Below are the code and all the weights of a small trained network. Each question names an input and a class and asks about switching units off, where a switched-off unit gives its printed mean instead of its output.

import numpy as np


def w(rows, s, z=0):
    codes = np.array(rows[::2]) - 128.0
    scale = np.full(codes.shape[1], s)
    scale[-1] = z or s
    return codes * scale


def f(y):
    return np.maximum(y, 0)


def log_softmax(a):
    a = a - a.max(-1, keepdims=True)
    return a - np.log(np.exp(a).sum(-1, keepdims=True))


def net(x, mask):
    res = np.array(x, float).reshape(1, 8) / 4 @ E
    y = f(res @ A[0][:, :-1].T + A[0][:, -1])
    res = res + np.where(mask, y, B[0][:, -1]) @ B[0][:, :-1]
    return log_softmax(res[-1] @ U[:, :-1].T + U[:, -1])


A, B = {}, {}
E = w([
[128,128,129,128,128],'x0',
[127,130,130,130,128],'x1',
[151,72,250,82,131],'x2',
[128,128,127,126,127],'x3',
[122,127,129,125,119],'x4',
[142,36,111,197,97],'x5',
[127,129,131,130,128],'x6',
[34,77,134,111,203],'x7',
],0.017)
A[0] = w([
[203,224,53,192,62,199],'neuron 0',
[183,144,146,124,88,149],'neuron 1',
[175,114,138,148,119,164],'neuron 2',
[210,149,166,123,74,176],'neuron 3',
[143,8,113,221,86,171],'neuron 4',
[105,201,134,49,129,253],'neuron 5',
[87,172,40,172,127,254],'neuron 6',
],0.013,0.0075)
B[0] = w([
[112,38,247,100,144,254],'neuron 0',
[171,161,76,125,109,175],'neuron 1',
[162,94,112,117,90,161],'neuron 2',
[193,168,117,129,83,200],'neuron 3',
[132,69,108,196,87,229],'neuron 4',
[125,186,167,29,141,218],'neuron 5',
[49,131,90,153,236,237],'neuron 6',
],0.013,0.023)
U = w([
[133,118,203,65,150,255],'0',
[121,46,171,153,102,221],'1',
[207,218,134,92,72,89],'2',
[216,125,68,155,45,41],'3',
[81,210,56,96,185,41],'4',
[90,123,9,213,141,55],'5',
],0.012,0.004)

Each question gives the input, the list of numbers given to net, and the class t.
The units are the neurons (one row each of A and B). Each row of codes is followed by its name. A weight is (code - 128) times the scale printed after its matrix; where a second scale follows, it is the last column's (A, B and U).
mask holds one flag per neuron, in row order. A switched-off neuron (its flag False) gives its mean, the last column of its row in B, instead of its output. The means were averaged over made-up inputs and are rounded, as every weight is.
A unit's drop is (log p(t) with every unit on - log p(t) with that unit switched off) / (log p(t) with every unit on - log p(t) with every unit switched off).
The circuit of an input: a set's keep is (log p(t) with only the set's units on - log p(t) with every unit switched off) / (log p(t) with every unit on - log p(t) with every unit switched off). Starting from all 7 units, units are removed one at a time, each time the one whose removal leaves the highest keep (on an exact tie, the one counted first), for as long as the keep stays at least 0.8.
circuit, biggest first: the units of the circuit, biggest drop first
unit that matters most: the unit with the biggest drop
top k neurons: the k neurons with the biggest drops, biggest first
drop of u: that unit's drop, to one decimal
input [-2,7,-7,5,4,2,-1,-2], class 1: unit that matters most	neuron 0
input [-3,-6,8,-6,-3,-3,4,0], class 2: circuit, biggest first	(neuron 0; neuron 6)
input [7,-4,3,7,3,3,2,0], class 3: top 2 neurons	(neuron 0; neuron 6)
input [-4,-2,2,3,4,0,8,-7], class 2: top 3 neurons	(neuron 3; neuron 4; neuron 1)
input [-5,3,4,-8,-1,0,-3,-1], class 2: top 3 neurons	(neuron 0; neuron 4; neuron 6)
input [-1,-8,8,4,-7,-2,-5,0], class 2: circuit, biggest first	(neuron 0; neuron 6)
input [4,-5,1,-5,-5,7,-5,-6], class 3: top 3 neurons	(neuron 3; neuron 1; neuron 6)
input [-5,-8,-1,-2,-1,-1,-4,-8], class 0: top 2 neurons	(neuron 0; neuron 4)
input [8,-6,1,-7,-5,-8,-2,-5], class 2: top 3 neurons	(neuron 3; neuron 6; neuron 1)
input [6,6,-6,1,-5,1,0,-4], class 1: top 2 neurons	(neuron 0; neuron 5)
input [-6,2,2,1,0,2,-8,-7], class 3: top 2 neurons	(neuron 3; neuron 1)
input [0,0,1,1,-2,6,1,-5], class 3: top 2 neurons	(neuron 3; neuron 6)
input [-2,6,1,5,3,-1,6,-5], class 2: top 2 neurons	(neuron 3; neuron 6)
input [2,-8,-4,-3,-4,8,0,1], class 5: top 2 neurons	(neuron 6; neuron 5)
input [8,-7,-4,0,-2,-3,1,1], class 4: circuit, biggest first	(neuron 6)
input [8,4,-1,6,3,1,5,4], class 5: top 2 neurons	(neuron 0; neuron 5)
input [8,-6,-4,-1,-6,0,8,-7], class 0: top 2 neurons	(neuron 0; neuron 4)
input [-4,6,-7,-8,-5,-6,-8,-7], class 0: drop of neuron 0	3.4
input [1,-1,-1,-6,-2,-2,-3,1], class 4: drop of neuron 0	1.3
input [-2,-5,8,-4,1,1,7,4], class 1: circuit, biggest first	(neuron 5)
input [-1,4,-8,-5,-7,7,8,-5], class 1: drop of neuron 0	5.6
input [2,-2,-5,5,-4,-8,-4,-6], class 0: drop of neuron 0	3.4
